(in the rows, 128 means zero)
Each row is followed by its class number. Each block has new classes, again numbered from 0 up, in any order.
[116 164 130 169  96 223 145 125 170  94  78 186 166 197 133  98 151 164
 152 121 100 137 142  90 139 116 179  83  69 126 179 126 137 143]
10
[123 134 110 144  81 195 183 170 142 113  58 160 146 145 125 134 183 172
 166 137 101 164 157 134  76 155 148  95  80  60 230 143 115 174]
0
[117 159 144 135 129 176 126 156 150 105  83 141 147 124 144 112 112  94
 178 165 151 165 103 138 129 135 121 125  73 115 144  76 116  93]
11
[170 164  51  90 163  89 153 109 129  78 137 186 150 185 113 126 152  90
 147  62 214 102  90 134 150 140  61  89  96 107 149 127 135  79]
8
[129 142 131 135 141 169 105 152 165 111  75 122 156 101 135 114  99  81
 174 159 151 177  90 125 119 134 119  91  87 111 143 109 116 112]
9
[ 99 101 110  93 130  87 115 110  98 105 128 115 171 117 129  74 116 115
 179  85 192 133  65 129 159 181  82  92  81 142 129 131 117 122]
7
[136 172  98 145 108 167 156 139 120 128 142 178 120 181 145 118 167 170
 143  78  98 127 162 118  99  97 148 109 114 119 172 168 147 133]
4
[128 151 151 128 149 162 116 145 111 124  85 139 146  95 141 135  90 111
 182 142 148 163 101 115 142 127 121 129  80 129 121 101 120  85]
6
[151 184 111 114 141 141 153 181 137  82 126 183 115 141 144 163 169 114
 152 161 155 164 176 141  86 121  82 154  76  94 176 106 119  79]
11
[153 134  97 120 138 155 167 157 119 100 101 182 135 115 128 135 185 151
 153 139 132 154 141 127 106 125  83 126  82 100 204 123 125  78]
0
[117 133 154 131 139 174 116 148 142  99  75 137 164 123 121 122 114 106
 171 166 154 163  76 107 135 125 117 122  77 142 145  87 110 113]
3
[168 125 109 106 139  85 130 130 127 110 136 127 145 107 122 142 169 109
 145 147 141 187  81 157 102 121  89 143 107 109 132  96 123 103]
5
[119 159  62 109 135  97 135 147 164  81 172 140 143 158 108  95 129  84
 103  98 170 150 150 120 173 141  85 105  65  94 161 171 157 132]
4
[127 137 153 141 138 184 110 147 154 113  73 135 154 106 127 109  89  92
 185 165 154 174  90 119 122 140 129  89  74 123 151 112 116 102]
9
[125  87 132 120 128 112 163 146 130 137 162 144 117  81  99  72 142 109
 174 127 131 118 120 121 119 167 114  61 139 131 171 173 145 115]
9
[108 162 158 140 137 168 119 156 142 109  84 141 142 120 153 115  97  95
 172 172 161 155 109 132 127 140 127 128  86 119 144  92 114  99]
11
[132 126 145 135 120 162 132 138 142 117  75 132 151 124 129 106 108 104
 162 151 161 161  62 130 140 122 117 107  97 132 121 110 117  90]
1
[ 97 121 139 137 119 197 133 119 115  99 126 178 146 186 107 109 150 118
 133  79 148 115  80 123 136 126 151 102  82 121 152 126 132  82]
2
[125 139 135 135 145 169 126 147 135 103  87 142 147 124 143 128 115 111
 163 136 151 158  88 111 119 123 121 134  79 116 173 102 117 111]
2
[115 117 113 145 134 123 108 109 170  95  82 103 161 145 137 134 123  77
 142 157 189 106  57 113 108  99 147  94 187 153 123 101 137 213]
3
[135 140  25  97 143 106 128 139 172  96 129 103 138 109 155 108 169 119
 118 110 153 113 150 152  63 141 142  67 163  52 143 145 136 192]
9
[135 174 105 122 134 215 142 149 162  79  78 166 128 111 147 137 157 162
 135 127  92 151 252  92 122 135 117 106  75  93 189 137 134 121]
6
[105 104 143 145 160 194 155 149 153 136 125 158 143 120 105 125 129 122
 164 119 120 127 112 150 193 151 157 107 125 115 161  96 101 162]
3
[109 125 130 130 104 160 113 120 118 124 139 164 143 167  92  98 146 111
 127  96 143 133  89 121 129 147 121 114  98 124 109 135 140  83]
4
[172 176 133 145 134 172 157 157 125 115  69 166 136 125 134 147 168 136
 146 153 113 181 134 114 112 133 116 137  74 119 137 113 125  85]
8
[168 145 100 124 129 138 146 149 157  83  92 157 144 126 129 154 198 133
 145 150 155 185 144 144 114 106  94 158  93 110 121 109 110 101]
1
[138 134 103 126 129 140 139 128 112 122 125 174 143 176  75 106 153 105
 131  35 187 103 108  97 186 142  22  62  68 149 109 141 138  61]
4
[142 120 116 151 129 158 129 121 190 120  80 113 148 141 153 153  86 111
 145 167 137 157 118 132  95 128 149  88 158 104 191 145 113 196]
9
[140 107 129 125 125 133 111 120 199 116  76 149 165 133 120 138 115 117
 213 136 149 136 166 106  34 124 114 101 145 139 184 138 130 161]
9
[116 153 147 128 140 170 118 147 129  86  88 130 153 126 137 128 120 112
 153 154 145 163  82 115 146 118 123 130  82 131 156  93 113 113]
3
[135 117  78 135 128 121 127 116 170 138  55 146 173 159 130 166 167 118
 111 121 185 107 109 126 112 146  89 128 208  92 136 130 108 162]
0
[120  88 144 150 116 164 146 112 135 119 136 169 175 134  87 142 163 116
 192 156 139 152 106 101 116 123 156 147 134 168 128  96 138 136]
6
[102 116 137 131 127 196 139 124 108 109 115 179 143 177 103 109 141 130
 130  85 159 107  92 115 124 135 140  95  83 122 155 129 135  76]
2
[113 127 134 117 122 177 111 113 114 114 118 160 146 160 100  94 145 128
 120  94 157 133 109 124 136 136 119  70  88 129 117 142 134  64]
5
[175 180  98 118 142 133 167 168 110 109  98 163 123 108 144 159 170 148
 166 125 131 186 150 144 132 113 105 144  68  94 144 124 123  89]
6
[146 137  86 131 144 118 131 135 194 116 105 166 138 171 126 152 149  86
 112 110 174  97 138 134 122 140 101 118 138  78 128 125 110 170]
2
[148 156  66  95 120 100 117 138 208  95  96 127 143 140 159 144 163 121
 100 139 138 128 189 126  51 114 101 146 189  80 140 151 133 155]
1
[124 163  56 109 127 137 109 122 161  57  70 142 168 148 164  92 165 140
 127 111 164 135 112 104 107 156 106  78  89  69 159 134 115 131]
10
[172 128 118 109 141 118 150 153 133 126 131 181 131 115 122 150 168 122
 161 150 124 155 144 135  97 131  77 153 109 144 149  94 136  96]
7
[130 133 134 139 146 184 129 147 132 108  82 149 146 129 135 133 108 111
 164 143 164 157  86 105 125 124 120 127  75 124 170  96 115 104]
2
[125 181  95 139 142 128 181 187 138 103 172 176 125 163 148 154 103 100
 160 142 150 174 162 131 162 116 131 106  44  84 188 197 109 153]
6
[171 123 121 130 151 157 153 150 119 122 118 158 122 110 122 167 153 129
 147 160 134 162 139 146 125 113 111 143  91 156 137  64 141 121]
7
[118 143 151 117 147 151 108 134 130  90  66 133 168 130 133 133 109 111
 169 148 170 153  64 117 124 134 105 129  88 124 150  86 103 113]
3
[126  84  78  91 131 131 105 105 176  71 111 160 134 138 124 123 149  75
 111 110 165 115 141 120 111 172  26  59 136 129 165 152 127 110]
7
[173  98 100 108 167 103 123 157 184 107  97 143 143  51 130 136 170  97
 165 171 123 188 144 133  53 142  45 119 116 105 154 125 111  86]
9
[112 146 143 125 135 159 114 149 144  87  81 131 157 122 129 119 125  96
 171 152 155 162  77 116 146 131 116 123  89 126 152  98 110 124]
3
[170 122 119 121 136 103 155 155 156 121  91 175 153 113 115 131 168 104
 182 148 133 173 114 143 103 139  66 124  83 141 152 100 136 111]
7
[138 149 139 142 146 158 122 140 127 120  66 135 150 109 147 115 101 103
 168 156 146 176  78 109 122 138 120 114  85 138 129 125 120  88]
8
[166 163 127 128 152 129 152 162 137 108 114 179 113 136 150 169 173 120
 127 145 126 152 166 158  94 107  69 149  90 108 142 108 117  59]
11
[171 107 134 128 137 138 147 147 134 128 118 135 125 101 102 162 150 134
 137 178 137 164 146 126  66 116 123 130 126 136 146 109 148 112]
9
[103 123 139 130 102 170 116 116 114 113 132 174 145 170  87  88 144 110
 132  95 148 132  86 114 131 155 120 102  86 130 124 140 145  70]
4
[140 100  87 168  87 180 133 134 173 115  78 133 127 146 128 117 179 129
 127 108 117 133 134  81 123  90  98  36 133 172 118 164 139 148]
10
[168 126 122 112 155 111 163 151 123 111  97 189 148  89 109 136 199 149
 150 157 139 137 158 124  95 147  64 160  88 104 171  92 131  69]
0
[135 140 125 172 110 213 120 140 178 122  59 177 148 181 114 143 152 137
 137 129 138 136 149 103 120  94 155  93  96 150 103 114 135 136]
10
[163 153  75 111 171 134 151 161 146  67 130 170 126 123 131 169 194 111
 122 124 156 153 160 124  96  94  85 156  95 103 185  96 145 100]
2
[107 133 117 130 122 208 133 127 115 101 116 178 141 189 111 108 146 124
 126  76 161 117  92 114 144 120 134  93  76 122 150 130 131  69]
2
[162 141 104 115 166 153 161 203 150 100  79 194 105  74 131 144 163 106
 167 160 145 187 188 130 100 142  50  96  71 131 196 142 140  89]
7
[129 176  82 125 113 180 136 132 118 116 122 105 116 133 166 100 168 146
  92  90 101 122 123 133 153 139 141  54 137  72 144 128 119 159]
5
[137  95  94 128 132 120 173 157  99 132 210  77  80 120 123 174  79 114
  82 118 100 170 104 171 153 126 129 113 111  87 198 146 139 180]
4
[172 117 131 110 137 130 160 158 144 102  85 165 139  97 120 143 187 140
 161 141 116 182 131 151  77 126  69 145  83 105 149 106 115  62]
1
[130 142 141 145 122 165 116 148 135 132  89 139 146 124 119 123 105 102
 157 156 149 177  87 109 130 149 112 133  84 122 131 108 121 116]
4
[138 145 114 133 120 112 119  86 157  99  73 160 177 199 136 113 122 106
 131 128 200  96  99 105 124 136 100  84 119 157 123 126 144 155]
7
[126 132  77 159  88 199 150 140 171 124  59 110 161 154 130 136 156 123
 145 135 126 170 113 101 102 139 170  85 161 117 154 139 129 207]
8
[ 88 141 149 132 110 187 124 135 123 110 127 168 143 175 114 102 142 102
 143 114 154 114 107 140 124 136 142 105  98 125 119 108 134  71]
11
[106 111 149 136 104 170 137 115 129 108 118 164 152 174 102  88 145 113
 136 105 156 126  74 138 143 120 140  88  95 139 105 142 133  69]
1
[158 125  92 111 153 136 154 168 127 134  80 156 123  79 116 132 163 149
 140 127 157 127 175 118 114 126  64 120 116 120 164 124 146  82]
0
[155 132  68 112 170  59 127  94  94  84 199 112 102 157 137 148 115 110
  52 151 247  82 133 112 126  84 108  78 148 155 107 162 162 152]
5
[103 119 152 125 125 158 124 119 100 126 127 164 149 135 103 111 128 122
 157  99 146 125 105 121 143 135 141 113  94 140  98 132 138  69]
6
[140 148 125 126 142 154 114 154 131 124  72 143 136 118 153 128  90  95
 171 152 171 166  87 134 135 133  96 102  77 141 133 106 118 110]
7
[121 128  92 159  99 165 111 103 153 108  89 138 173 192 130 130 138 124
 175  94 175 129 110  79 102 113 105  83 117 154 131 135 114 187]
4
[149 145 108 131 125 140 152 171 128 100 127 154 120 128 117 141 178 121
 103 144 121 160 114 130 132 135 114 116  78  92 136 111 134 105]
10
[161 119 119 106 126 135 148 151 167  99  85 151 136 114 118 140 127 119
 168 175 171 179 134 126 102 140  85 145 119 113 178 128 116 104]
1
[182 165 106 113 149 164 154 160 137  98 103 170 125 110 127 135 167 131
 151 148 123 211 130 154 143 124  86 118  51  92 178 105 117  65]
5
[119 115  73 152  68 202 155 161 148 144 106 111 131 153 111 128 165 138
 118 131 108 166 120 118  92 158 160  81 135  82 145 141 123 211]
4
[123 139 133 141 143 200 128 149 138 106  81 151 146 137 132 130 102 107
 163 139 164 154  93 104 134 122 131 122  73 122 174  96 118 111]
2

Next block: new classes, numbered from 0 again.
[124 101 146 121 113 131 142 120 132 112 134  83 125 119 170 108  88 122
 118 162 153  96 109 142 150 136 107 129 124 132 130 131 116 125]
3
[125 120 177 157 117 139 118  98 119 167 160 135 133 105 179 133  89  86
 132 179 147 104 107  91 153 136 149 179 104 196 151 108 124  41]
1
[120 146 124 110 111 127 135 132 125 127 143  81 131 100 138  78  68  91
 146 115 183  95 143 168 128 146 133  70 111 124 135 154 107 105]
5
[147 173 138 107  71 150 173 127 116 134  98 130 112 122 156 152  85  85
 114 131 144 128 140 139 134 105 133 116 176 154 144 203 116 108]
6
[110 120 116 133  89 141 158 149 159 111 102 107 146 117 159 146 160 157
 155 147 106 149 132 151 110 165 182 106 156 168 187 162  98 157]
6
[ 96 177 135 121 121 117 134 101  86 125 167 114 137 117 111 131 100  81
 137 153 147 111 108 142 100  74 126 101 127 157  96 168 160  70]
2
[128 162 135 124 148 117 117 130  89 136 179 126 136 128 109  99  86 178
 147 119 150 159 117 122  92  14 121 129  83 160  90 133 150 118]
3
[131 112 155 131 180 121  91  88 110 158 129 103 139 100 120 132 129 143
 118 151 148 125 122 129 119 165 110 124  89 112 156  99 119 100]
4
[173 128 146 101 112 142 138 134  82 112 109  99 111 127 118 153  88 123
 171 124 134  73 100  93 118  85 145 138 112 163 127 123 141 134]
8
[140 122 163 142 151 146  91 121 105 146 105 100  95 143 149 115 106  93
 110  87 125 105 158 141 120  79 103 151 102  98  96 141 102 104]
1
[ 80 196 132 111 140  87 139 124 142  98 127 149 140 125  79 149 111  99
 128 177 157  70 128 150 142  92  72  85 123 122 135 123 161 117]
9
[153 151 161 118 113 126 147 170 125 136 131 148  98 123 124 122 136 130
 122 140 121 126 115 160 154  89  96 157 122 110 100 133 155 143]
5
[167  97 168 133 123 137 127 151 128 128 104 138 122 136 167 131 118 117
 117 148  72 134 166 110 105 178 146 170 138 131 124 161 157  60]
7
[ 97 200 139 140 121 140 136 120 117 147 132 138 147  96  85 111  84 129
 169 204 146 161 154 160 163 176 129  89 103 104 177 197 152 123]
5
[141 118 162  79 180 148 124  84 154 149 144  83 134 101 144 122  92  96
 108 193 162  64 110 119 194 229 162  95 143 147 108  63 129  96]
5
[130 117 146 130 178 166  94  96  99 142 152  60 135 150 146 145  82  91
 138 116 118  74 100 100 176 195 154 132 123 107  76 106  97  80]
8
[101 169 104  96 145 130 120  99 137 144 131 117 152 140 113 129 114 130
 130 124 120 144 138 122 119 105 116 117 127 149 101 162 166 126]
8
[147 129 153 141 154 110 115 123 115 144 155 117 156 116 117 158 126 125
 129 152 128  99 118  91 127 200 168 138 121  74 133  81 106  73]
0
[109 156 153  95 161  83 143 120 137 154 148 100 142  91 127 184 171 123
 159 151 169 115  91 164 119 109 169 157 102 179 122 109 117  99]
2
[122 134 156 115 150 136 132 100 140 143 143 130 103 147 127 145 175  83
 111 115 112 136 150 178  99 154 110 151 127 118 136 165 145 147]
0
[155 146 143  80 117 133 119 139 135  91 132 124 117 125 153 124 156 136
 132 145  82 114 140 163  72 115 146 159 140 117 140 138 123 141]
7
[164  97 147 147 141 134 121 175 109 115 112  91 102 130 147 141 122 170
 179 122  96 143 128 157  89 109 142 109  97 122 114 170 145 137]
3
[124 105 160  97 120 136 132 113 137 154 169 119 140 149 175 113 121 125
 140 129 112 111 143  89 131 189 164 183 127 172  88 124 177  85]
1
[ 94  53 172 149 150 130 150 124  89 124 136 108 138 109 146 117 122 158
 158 128 136 101 107 132  96 180 166 114 121 145 152 150 139 100]
3
[141 110 140 104 143  86 175 106 128 138 139 132 170 101 117 162 132 113
 114 149 191 117 129 110  75 252 158 150 133 167 176 131 135 101]
7
[137 148 149 111 174 118 112 103 129 170 183 113 117 117 154 148 130  90
 130 159 136 105 105 138 111 159 123 175  94 122 131 107 133 114]
1
[135  89 149 114 169 127 122 121 122 157 161  75 122 127 155 127 134 142
 120 112 139 137  99 158 149 150  97 171 110 105  95 121 109 111]
9
[107  87 151 153 150  90 135 129 125 144 121  87 165 132 139 155 112 108
 143 155 145 101 165 112 118 176 155 117  78 126 152 131 140  62]
0
[129 122 127 132 126 155 153 120 115 136 123  67 140 116 140 197 124 138
 174 176 153 157 108 136 163 154 132 152 103 132 198 160 110 174]
9
[147 112 127 100 154  68 172 116  89 181  93 174 138 132 125 145  96 141
 121 146 174 156 151 116 142 126  86 159 111 127 145 149 171 116]
6
[171  81 147 129 111 167 125 153  96 105 126  72  96 101 129 144 136 189
 171 148 113 105 101 137 110 188 197  56 138 167  90 127 138 162]
4
[113 116 130 151 117 107 151  95  96 101 114 108 174 145  94 159 107 133
 168 159 148 119 125 122 101 150 128 101 110 162 176 162 147 114]
6
[121 146 124 133 143 109 139 155 124 149 187 132 143 108 130 131 134 136
 142 155 167 134 106 123 151 211 151 117  98 117 158  86 118 122]
2
[114  94 135  84 126  95 132 115  97 121 162 146 199 110 182 137 133 199
 131 155 150 123 100 101 111 135 137 126 139  80 169 102 164  76]
3
[142 144 154 118 137 115 116 125 128 118 106  69 120 113 125 122  99  72
 120 166 110  59 134 108  88 183 139 165 125 140 109 103  90 109]
4
[114 116 133 125 167 113 141 115 140 142 141 138 119 148 126 137 144 103
  72 160 124 127 103 130 155 132  47 185 139 120 102  96 145 149]
9
[101 160 133  93 142  90 113  93 134 124 108 136 163 141 164 127 105  65
 124 151 125 114 186 139 100 116 141 189 133 161 118 154 115  58]
7
[ 82 158 162 130 148 156 172 158 147 114 143  97 126 151 108 161 133 127
 131  91 113  91 135 118 140 175 151 112 143  85 103 168 153 155]
3
[138  66 162 141 131 146 152 154 127 147 134  94 120 111 196 123 101  83
 116 153 123  78 106  95 153 134 149 157 114 156 154  84 128  90]
5
[140  63 117 138 135  99 129 138  89 137 127 137 129 128 140 118 137 152
 167 132 133 152 127 136 117 167 128 118 107 134 128 132 169 113]
2
[124 175 130 148 131 117 121 120  53 102 159  99 166 144  82 183 107 126
 130 185 134 104 103  92  92 115 134 120 117 131  74 120 140 128]
4
[178 139 111  93 136  96 141 153 174 171 121 161 110 113 169 104 127 126
 111 132 125 161 141 140 121 187 114 163 140 128 158 109 107 130]
6
[126  67 138 150 121 134 119 149  93 127 123  74 131 137 183 153 137 148
 170 142  78 124 142 130 114  68 164 145  88  97 141 141 131 115]
0
[ 64 105 128 171 153 129 156 130 102 121 133 108 147 150 165 167 107  63
 166  99 145 103 148 139 107 170 133 108 110 108 185 195 134 117]
3
[ 63  88 121 109 148 111 150 128 112 139 160 115 134 127 170  97 141 109
 140 144 143 108 134 150 133 193 175 124 132 172 107 120 128 129]
2
[131  96 136 185 118 110 130 101  68 122 126 141 154 152 123 180 117  92
 153 200 134 142 137 118 105 138 124 137 100 166 158 156 157 102]
0
[145 130  92 121 152 105 146 171 115 163 106 153 106 110 181 148 116 140
 148 176 130 153 139 148 138 112 165 115 125 150 152 119 100 165]
6
[102  70 138 202  75 162 126 143  79  89  93 123 137 144 161 132 129 130
  73 168 139 133 152 136 133  81 143  62 145 155 138 139  83 132]
0
[120  99 139 124 112 117 136 148  88 125 112 116 156 138 148 142 107 143
 143 119 119 100 125  96 112 107 132 126 114 132 123 148 161  76]
8
[177 126 166 104 120 120 132 131 105 113 107  70 141 127  98 161 117 156
 162 194 145 134 139 141 120 210 131  97  90 121 140 163 173 108]
2
[158 121 138 122 157 159 120 194 115 155 165 127  92 131 183 122 103 136
 152  95 102 134 143 108 132 100 144 117  96 123 140 112 146 105]
9
[177  67 119  94 116 120 123  82  93 122 119 117 160 144 171 140 123 157
 121 141 133 145 107 115 109 124 117 137 154 148 137 115 141 101]
6
[107 125 142 110 141 149 153 140 153 172 173 128 142  78 147  95 130 161
  95 143 174 137 108 136 187 210 141  93 128  83 175  99 122 133]
5
[150 113 190  72 118 158 146 122  83  84 139  96 139 126 141 146 110 181
 136 183 155  85 116 116 101 104 158  84 116 166 158 123 171 137]
3
[155 126 153 145 153 107 138 147 112 104 114  88 129 142 108 177 134 113
 164 147 100  76 107 133  89 164 140 143 104 107 157 119 107 127]
6
[136 112 171 127 120 136 137 127 111 132 113 126 126 117 141 145 121 112
 105 147 152 103 159 131 121 152 144  84 121 114 173 142 131  91]
0
[126 131 128 151 110 143 150 122 154 138 134  98 139 106 122 112  93  85
  84 125 172 117 107 120 157 151  99 104 140 125 134 122 115 110]
5
[140  80 170 134 134 129 124 135  78 136 161 121 110 137 169 105 114  98
 130 113 152  84 136 135  77 178 135 134  96 149 133 129 132  99]
1
[130  83 121 129 169  81 129 131 141 103  86 142 156 167 107 126 111 117
 123 124 133  95 198  94 104 195 118 113 107 136 124 103 175 108]
7
[180  99 132 124 119 139 132 135 133 146 136 131 136 132 181 140 110 128
  95 139 124 169 150 109 126 158 103 151 119 105 159 150 161  85]
7
[123  98 149 129 164 140 126 107  72 156 148 147 106 155 124  96  87 123
 142 137 144 109 159  97 144 168 130 145  92 141 110 116 166 152]
1
[124  62 178 116 162 160 142 112 108 163 141  90 118 123 201 160 138  82
 161 114 122  76 134  92 102 196 192 191 101 153 200 116 127 114]
1
[156 155 150 114 136 103 133 151 148 140 149 196 120 120 149 151 132 149
 109 149 159 106 100 122 171  93 147  97 141 197 110  49 127  86]
6
[106 134 144 102 175 113 122 116 157 149 161 112 121  90 139 125 159 124
 108 137 155  71 102 137 101 138 141 135 103 121 162  61 103 150]
1
[102  66 138 134 162  92 143 136 120 172 121 115 128 139 167 118 132 119
 106 156 161 154 150 151 159 159 107 147  86 169 103 127 148 103]
2
[162 106 135 134 129 132 113  65 107 101 107  94 127 121  99 165 121  93
 140 129 170  75 101 133  87 163 115  94 139 144 133 126 129 136]
1
[116  94 161 114 148 162 118 104 111 173 129 108 106 139 186 105  99  85
 158  62 126 109 174 106 124 133 160 176 102 142 148 151 132  94]
1
[ 97  58 108 164 170 131 133 141  80 144 114 132 137 125 152 140 127 137
 109 160 110 111 137  81 144 222 140 100 139  71 138  96 137 156]
4
[156  70 169 101 131 155 121 107 129 119 122  87 129 131 128  95 125 154
 114 110 134  73 135  79 120 238 165 138 142 123 121  75 122 136]
1
